Below is a small trained network, with its code and all its weights. Each question gives an input and a class and asks what happens when units are switched off, that is, made to give their printed mean instead of their output.

import numpy as np


def w(rows, s, z=0):
    codes = np.array(rows[::2]) - 128.0
    scale = np.full(codes.shape[1], s)
    scale[-1] = z or s
    return codes * scale


def norm(h):
    return h / np.sqrt((h * h).mean(-1, keepdims=True) + 1e-5)


def f(y):
    return y / 2 * (1 + np.tanh(0.7978845608 * (y + 0.044715 * y**3)))


def log_softmax(a):
    a = a - a.max(-1, keepdims=True)
    return a - np.log(np.exp(a).sum(-1, keepdims=True))


def net(x, mask):
    res = np.array(x, float).reshape(1, 6) / 4 @ E
    u = 0
    for l in range(3):
        y = f(norm(res) @ A[l][:, :-1].T + A[l][:, -1])
        res = res + np.where(mask[u : u + 6], y, B[l][:, -1]) @ B[l][:, :-1]
        u += 6
    return log_softmax(norm(res)[-1] @ U[:, :-1].T + U[:, -1])


A, B = {}, {}
E = w([
[126,145,121,109,25,187,100],'x0',
[108,157,127,127,92,104,167],'x1',
[92,101,1,102,139,149,132],'x2',
[191,101,112,218,108,97,55],'x3',
[216,196,82,143,116,174,223],'x4',
[126,127,127,126,130,130,126],'x5',
],0.0062)
A[0] = w([
[94,114,74,167,108,130,145,8],'L0N0',
[183,235,94,143,141,127,191,189],'L0N1',
[167,145,238,117,102,114,136,19],'L0N2',
[135,130,132,83,58,191,95,57],'L0N3',
[181,150,121,94,64,141,30,171],'L0N4',
[161,117,109,161,254,46,126,196],'L0N5',
],0.0075,0.0016)
B[0] = w([
[85,140,127,180,75,129,46,132],'L0N0',
[107,79,130,75,69,109,13,245],'L0N1',
[117,129,65,172,219,200,75,191],'L0N2',
[105,215,134,119,163,56,144,164],'L0N3',
[159,223,41,142,120,2,164,179],'L0N4',
[175,226,85,107,132,98,138,253],'L0N5',
],0.0081,0.0049)
A[1] = w([
[58,141,109,122,133,28,120,88],'L1N0',
[249,110,147,89,69,170,210,4],'L1N1',
[193,192,255,209,122,182,106,152],'L1N2',
[90,34,98,198,180,183,166,87],'L1N3',
[55,159,157,102,169,159,159,70],'L1N4',
[85,138,48,217,123,121,130,183],'L1N5',
],0.0076,0.0014)
B[1] = w([
[177,162,203,155,85,104,21,254],'L1N0',
[243,87,84,254,43,226,20,137],'L1N1',
[42,136,90,204,114,184,153,220],'L1N2',
[48,196,109,117,56,77,102,114],'L1N3',
[201,60,182,81,36,205,139,179],'L1N4',
[5,102,198,132,104,172,250,216],'L1N5',
],0.0071,0.0037)
A[2] = w([
[20,199,24,142,120,127,142,28],'L2N0',
[135,168,64,96,107,180,163,107],'L2N1',
[132,108,80,254,104,24,184,132],'L2N2',
[72,66,197,129,151,73,88,20],'L2N3',
[44,150,127,190,168,172,166,227],'L2N4',
[158,115,7,128,128,185,128,5],'L2N5',
],0.0076,0.0024)
B[2] = w([
[115,162,58,166,181,132,137,230],'L2N0',
[157,114,220,141,122,129,136,180],'L2N1',
[142,60,192,1,151,162,151,253],'L2N2',
[144,132,110,170,45,123,104,157],'L2N3',
[73,131,54,79,162,117,116,205],'L2N4',
[125,105,107,157,128,121,81,182],'L2N5',
],0.013,0.004)
U = w([
[152,98,116,179,76,115,70,169],'0',
[131,183,103,55,138,122,92,123],'1',
[127,159,106,90,125,116,127,252],'2',
[144,85,144,66,118,140,195,56],'3',
[161,247,106,120,142,62,182,43],'4',
[45,112,77,178,160,161,153,48],'5',
],0.013,0.004)

Each question gives the input, the list of numbers given to net, and the class t.
The units are the neurons (one row each of A and B). Each row of codes is followed by its name. A weight is (code - 128) times the scale printed after its matrix; where a second scale follows, it is the last column's (A, B and U).
mask holds one flag per neuron, layer by layer. A switched-off neuron (its flag False) gives its mean, the last column of its row in B, instead of its output. The means were averaged over made-up inputs and are rounded, as every weight is.
A unit's drop is (log p(t) with every unit on - log p(t) with that unit switched off) / (log p(t) with every unit on - log p(t) with every unit switched off).
The circuit of an input: a set's keep is (log p(t) with only the set's units on - log p(t) with every unit switched off) / (log p(t) with every unit on - log p(t) with every unit switched off). Starting from the 12 units with the biggest drops (on a tie, the unit counted first), units are removed one at a time, each time the one whose removal leaves the highest keep (on an exact tie, the one counted first), for as long as the keep stays at least 0.8.
circuit, biggest first: the units of the circuit, biggest drop first
most important unit: the unit with the biggest drop
top k neurons: the k neurons with the biggest drops, biggest first
k most important neurons of layer l: the k neurons of layer l with the biggest drops, biggest first
input [4,-5,-7,4,0,6], class 5: most important unit	L0N2
input [-3,-4,-8,7,-6,8], class 1: 2 most important neurons of layer 0	L0N1; L0N5
input [-4,-4,5,7,-4,-3], class 3: top 2 neurons	L2N2; L0N1
input [-3,4,-2,-7,-5,-3], class 3: top 3 neurons	L1N4; L0N1; L0N4
input [-7,-2,-8,-3,-7,-7], class 5: top 2 neurons	L0N1; L1N2
input [-8,6,3,-5,-4,6], class 4: top 4 neurons	L0N5; L2N2; L0N1; L2N4
input [1,-7,-4,-8,-3,-1], class 3: top 2 neurons	L1N4; L0N1
input [8,8,-4,6,-5,3], class 2: circuit, biggest first	L2N2; L0N4
input [4,5,6,1,4,3], class 5: top 3 neurons	L2N0; L0N5; L1N5
input [-1,2,-7,7,-6,0], class 3: circuit, biggest first	L2N2; L0N1; L1N2
input [-3,4,-8,-7,-2,-7], class 5: top 3 neurons	L1N2; L0N2; L2N2
input [7,-7,-4,7,-4,-7], class 1: circuit, biggest first	L2N2; L0N4
input [6,6,-5,2,7,-5], class 0: top 2 neurons	L1N1; L0N1
input [-3,-1,5,-8,6,-2], class 3: circuit, biggest first	L2N1
input [6,1,-2,1,0,-4], class 4: 2 most important neurons of layer 0	L0N4; L0N3
input [-8,5,4,-8,3,0], class 3: circuit, biggest first	L1N4; L2N1
input [5,1,-8,-6,2,-7], class 5: circuit, biggest first	L1N2; L0N2
input [-8,1,6,-7,1,0], class 4: circuit, biggest first	L2N2; L0N5
input [-6,-7,3,-8,-8,3], class 0: circuit, biggest first	L2N3; L1N0
input [3,7,0,-4,8,-2], class 0: most important unit	L1N1
input [7,-7,6,-2,7,0], class 0: 3 most important neurons of layer 2	L2N5; L2N1; L2N4
input [7,-2,6,-6,-1,0], class 4: circuit, biggest first	L0N3; L2N2; L0N1
input [5,3,4,2,-3,-1], class 4: top 2 neurons	L0N4; L0N3
